Below is a small trained network, with its code and all its weights. Each question gives an input and a target symbol and asks what happens when units are switched off, that is, made to give their printed mean instead of their output.

import numpy as np


def w(rows, s, z=0):
    codes = np.array(rows[::2]) - 128.0
    scale = np.full(codes.shape[1], s)
    scale[-1] = z or s
    return codes * scale


def norm(h):
    return h / np.sqrt((h * h).mean(-1, keepdims=True) + 1e-5)


def f(y):
    return y / 2 * (1 + np.tanh(0.7978845608 * (y + 0.044715 * y**3)))


def softmax(a):
    e = np.exp(a - a.max(-1, keepdims=True))
    return e / e.sum(-1, keepdims=True)


def log_softmax(a):
    a = a - a.max(-1, keepdims=True)
    return a - np.log(np.exp(a).sum(-1, keepdims=True))


def net(x, mask):
    ids = ['βγμσφψω'.index(c) for c in x.split()]
    T = len(ids)
    res = E[ids] + P[:T]
    u = 0
    for l in range(2):
        r = norm(res)
        for j in range(2):
            rows = slice(2 * j, 2 * j + 2)
            q, k, v = (r @ M[l][rows].T for M in (Q, K, V))
            z = softmax(np.where(np.tri(T) > 0, q @ k.T / 2**0.5, -1e9)) @ v
            o = O[l][rows]
            res = res + np.where(mask[u + j], z, o[:, -1]) @ o[:, :-1]
        u += 2
        y = f(norm(res) @ A[l][:, :-1].T + A[l][:, -1])
        res = res + np.where(mask[u : u + 12], y, B[l][:, -1]) @ B[l][:, :-1]
        u += 12
    return log_softmax(norm(res)[-1] @ U[:, :-1].T + U[:, -1])


Q, K, V, O, A, B = {}, {}, {}, {}, {}, {}
E = w([
[180,119,138,211,82,136],'β',
[80,140,183,254,165,129],'γ',
[171,116,155,187,229,133],'μ',
[112,169,176,132,124,51],'σ',
[74,91,135,118,70,208],'φ',
[221,107,141,123,83,148],'ψ',
[83,48,114,105,127,127],'ω',
],0.021)
P = w([
[187,181,9,157,41,61],'0',
[167,162,47,142,56,83],'1',
[155,149,71,139,87,93],'2',
[148,131,83,133,112,102],'3',
[139,125,99,109,117,115],'4',
[132,105,99,120,131,125],'5',
[130,96,110,118,135,128],'6',
[127,89,124,119,136,132],'7',
[123,80,134,122,134,134],'8',
[119,69,147,125,128,135],'9',
[112,51,160,141,126,136],'10',
[119,60,175,118,127,123],'11',
],0.013)
Q[0] = w([
[164,143,222,135,93,134],'L0H1',
[151,8,156,223,127,189],'L0H1',
[141,142,143,118,112,76],'L0H2',
[137,106,178,110,94,98],'L0H2',
],0.011)
K[0] = w([
[148,124,188,122,162,126],'L0H1',
[147,17,255,144,120,148],'L0H1',
[133,107,161,108,130,144],'L0H2',
[152,140,121,145,137,146],'L0H2',
],0.0091)
V[0] = w([
[41,198,111,129,145,64],'L0H1',
[176,62,121,241,21,153],'L0H1',
[74,102,59,155,92,15],'L0H2',
[149,50,254,104,154,171],'L0H2',
],0.0077)
O[0] = w([
[186,101,223,75,115,204,109],'L0H1',
[111,171,121,50,254,167,255],'L0H1',
[85,71,101,66,151,125,206],'L0H2',
[4,73,85,155,42,82,70],'L0H2',
],0.0096,0.0088)
A[0] = w([
[120,163,30,122,55,247,211],'L0N1',
[107,28,85,145,159,25,145],'L0N2',
[134,232,48,104,127,36,139],'L0N3',
[170,145,212,119,107,115,209],'L0N4',
[113,3,61,81,171,249,238],'L0N5',
[60,208,218,234,163,215,62],'L0N6',
[194,152,184,163,126,90,105],'L0N7',
[184,139,90,65,100,120,253],'L0N8',
[197,180,107,255,178,146,129],'L0N9',
[216,102,45,182,131,159,89],'L0N10',
[126,109,129,141,117,187,91],'L0N11',
[89,79,88,117,202,131,114],'L0N12',
],0.0087,0.0044)
B[0] = w([
[190,93,133,230,93,58,148],'L0N1',
[148,119,140,50,64,51,162],'L0N2',
[91,157,128,67,255,102,146],'L0N3',
[153,143,120,115,142,41,155],'L0N4',
[167,211,176,141,124,99,254],'L0N5',
[198,155,120,198,113,121,186],'L0N6',
[186,100,167,139,95,101,139],'L0N7',
[127,215,175,180,200,84,175],'L0N8',
[186,152,159,116,99,27,187],'L0N9',
[147,94,251,210,39,150,143],'L0N10',
[179,195,193,121,138,169,124],'L0N11',
[116,184,206,124,102,197,197],'L0N12',
],0.0079,0.011)
Q[1] = w([
[102,88,54,144,134,60],'L1H1',
[194,110,183,163,228,71],'L1H1',
[204,239,201,168,114,126],'L1H2',
[254,222,199,178,160,126],'L1H2',
],0.009)
K[1] = w([
[159,214,61,139,196,56],'L1H1',
[9,101,196,203,87,141],'L1H1',
[2,41,202,169,138,129],'L1H2',
[2,57,223,160,89,156],'L1H2',
],0.0076)
V[1] = w([
[225,118,142,153,129,22],'L1H1',
[187,145,87,90,254,112],'L1H1',
[74,122,106,212,145,48],'L1H2',
[90,140,95,22,62,84],'L1H2',
],0.01)
O[1] = w([
[37,109,42,31,132,187,237],'L1H1',
[83,24,135,140,16,165,245],'L1H1',
[177,90,239,38,119,235,129],'L1H2',
[123,133,62,255,82,246,40],'L1H2',
],0.0075,0.012)
A[1] = w([
[84,28,134,97,59,37,147],'L1N1',
[19,106,184,110,238,145,129],'L1N2',
[76,181,145,96,76,1,220],'L1N3',
[38,63,165,84,71,165,147],'L1N4',
[135,37,145,119,168,68,171],'L1N5',
[136,135,100,136,176,45,156],'L1N6',
[121,128,143,98,76,250,87],'L1N7',
[221,186,188,136,151,82,254],'L1N8',
[191,152,138,186,90,158,146],'L1N9',
[230,75,101,71,99,145,156],'L1N10',
[91,96,28,90,123,51,116],'L1N11',
[201,192,178,101,177,215,79],'L1N12',
],0.0086,0.0055)
B[1] = w([
[149,68,97,205,80,115,165],'L1N1',
[161,163,57,65,92,188,203],'L1N2',
[45,5,94,116,124,18,244],'L1N3',
[248,120,65,164,112,61,157],'L1N4',
[109,172,96,205,46,104,178],'L1N5',
[32,173,97,126,106,145,161],'L1N6',
[179,187,103,54,146,165,122],'L1N7',
[117,133,81,165,84,198,255],'L1N8',
[99,125,69,24,84,217,126],'L1N9',
[122,155,255,194,120,244,143],'L1N10',
[195,107,190,82,64,188,144],'L1N11',
[246,107,187,192,171,123,170],'L1N12',
],0.0076,0.013)
U = w([
[73,210,117,75,209,169,142],'β',
[156,136,254,108,138,89,57],'γ',
[144,30,132,195,48,74,93],'μ',
[212,133,115,178,109,193,255],'σ',
[78,210,128,201,182,47,136],'φ',
[23,140,79,31,108,136,90],'ψ',
[65,190,81,190,58,176,136],'ω',
],0.011,0.0051)

Each question gives the input, a string of symbols that net reads in full, and the target symbol t.
The units are the heads (2 rows each of Q, K, V and O) and the neurons (one row each of A and B). Each row of codes is followed by its name. A weight is (code - 128) times the scale printed after its matrix; where a second scale follows, it is the last column's (O, A, B and U).
mask holds one flag per unit, layer by layer, with each layer's heads first. A switched-off unit (its flag False) gives its mean, the last column of its rows in O or B, instead of its output. The means were averaged over made-up inputs and are rounded, as every weight is.
A unit's drop is (log p(t) with every unit on - log p(t) with that unit switched off) / (log p(t) with every unit on - log p(t) with every unit switched off).
The circuit of an input: a set's keep is (log p(t) with only the set's units on - log p(t) with every unit switched off) / (log p(t) with every unit on - log p(t) with every unit switched off). Starting from the 12 units with the biggest drops (on a tie, the unit counted first), units are removed one at a time, each time the one whose removal leaves the highest keep (on an exact tie, the one counted first), for as long as the keep stays at least 0.8.
circuit, biggest first: the units of the circuit, biggest drop first
top k neurons: the k neurons with the biggest drops, biggest first
which heads matter: for each layer, one digit per head in row order, 1 if its drop is at least 0.15 and else 0, layers parted by /
input β σ ω σ μ γ, target μ: circuit, biggest first	[L0N8, L0N3]
input γ γ ω γ ψ γ μ μ, target μ: circuit, biggest first	[L0H1]
input φ ψ ψ γ σ ω γ σ γ, target σ: which heads matter	00 / 01
input γ γ ψ ω ω ψ σ φ σ ω σ ω, target μ: top 2 neurons	[L1N1, L1N4]
input φ φ β σ ψ γ ω β ω σ ψ, target σ: top 2 neurons	[L0N5, L1N12]
input γ γ γ ω σ γ ψ, target γ: circuit, biggest first	[L1H2, L0N8]
input ψ β φ ω ω γ γ, target γ: top 3 neurons	[L0N5, L0N2, L1N1]
input σ ω β, target ω: top 3 neurons	[L0N9, L1N8, L0N12]
input γ ψ γ, target ψ: top 3 neurons	[L0N5, L0N9, L0N8]
input γ γ ω γ μ, target γ: top 2 neurons	[L0N5, L0N2]
input σ β ψ φ μ, target φ: which heads matter	11 / 10
input σ φ μ γ, target μ: which heads matter	11 / 01
input σ ω σ γ μ, target γ: circuit, biggest first	[L0H1, L1H2]
input γ ω ω ψ σ φ ψ ω ψ ψ ψ, target ψ: circuit, biggest first	[L0H1]
input φ μ μ, target μ: which heads matter	10 / 10
input ω μ σ σ β ψ σ, target μ: which heads matter	10 / 00
input σ γ ψ γ, target ψ: which heads matter	00 / 11
input μ ψ μ ψ σ μ, target σ: top 3 neurons	[L1N3, L0N12, L0N5]
input σ φ γ γ φ μ, target φ: top 4 neurons	[L0N9, L0N6, L0N4, L1N5]
input ψ ω μ μ ψ γ γ, target γ: which heads matter	00 / 11
input φ σ σ γ ω β β φ ω ψ σ μ, target σ: top 3 neurons	[L0N5, L0N12, L1N12]
